[[-52  19  39 -48   6 -36  57  17 -17  -8]
 [ 52 -29 -59  17   5 -22 -46 -34 -37  25]
 [-60 -44  -9 -32  25   7  13  -1 -66  32]
 [ 35 -35 -44  43   4  30 -61 -18 -12  22]
 [-34 -40  -3  28  13  87 -40   1 -14  16]
 [ -9 -52 -35  20  20  47 -49 -21 -42  31]
 [-50 -51 -18 -10  27  28  -5  -6 -64  36]
 [  5  -7  13  48  -4  87 -39   9  45  -9]
 [ 30  48  36  23 -27   5   4  16  75 -40]
 [-30 -52 -36  -3  22  26 -25 -14 -64  42]
 [  4  53  46 -12 -16 -25  44  24  52 -41]
 [ 37 -31 -61  -4   6 -37 -27 -32 -52  29]
 [ 47  49   6 -18 -20 -75  27   1  28 -23]
 [ 77   7 -51  16 -15 -51 -28 -22   2   4]
 [ 32 -34 -60   0  12 -37 -31 -33 -49  32]
 [-78 -15  28 -34  25  15  35  12 -36  14]]
Indices start at 0.
The entry in the bottom-right corner: 14
Which number is the entry in row 0 and column 1? 19
The entry directly above 2 -> 28
Which number is the entry in the top-left corner? -52
The bottom-left entry is -78
Which number is the entry at row 2, column 0? -60
Which number is the entry in the top-right corner? -8
Which number is the entry directly above the smallest entry? 32
Which number is the entry at row 1, column 0? 52
Which number is the entry at row 0, column 2? 39
The entry at row 2, column 2 is -9
The entry just left of 26 is 22
Which number is the entry just left of 14? -36
Which number is the entry just right of -16? -25
Which number is the entry in row 1 and column 2? -59

arr =
3,-25,18,10,-8,15,67,35
-46,-19,-22,-47,-38,-17,53,-12
-72,-5,-53,-72,-52,-51,51,-22
-32,-5,-22,-58,-10,-7,50,9
-63,31,-58,-72,-33,-52,-15,-46
13,14,-6,23,6,-18,-48,-17
49,-8,39,50,35,37,-24,26
-24,14,-12,2,-20,-22,17,-21
-14,-24,-16,-30,-14,-14,47,19
78,-25,72,88,48,73,-7,54
5,-2,-12,-32,19,0,-52,0
The 3rd entry in reading order -> 18
The last entry, reading row by row -> 0
Give the second-last entry, reading row by row.
A: -52
Give the entry in the top-left corner.
A: 3
Give the entry directly below the largest entry.
A: -32
The 1st entry on the diagonal from the top-right corner: 35
Give the entry in the bottom-left corner.
A: 5
The first entry of the largest entry's row -> 78
The entry directly above 31 -> -5
The entry directly below -18: 37
The second entry on the main diagonal is -19
Give the fourth entry, reading row by row.
A: 10
Give the largest entry in the last column.
A: 54
Give the entry directly below -48.
A: -24
Give the third-last entry, reading row by row.
A: 0
The entry directly above -30: 2
The smallest entry in the first row: -25
The largest entry -> 88
The entry directly above -15 is 50
Give the third entry on the diagonal from the top-right corner.
A: -51
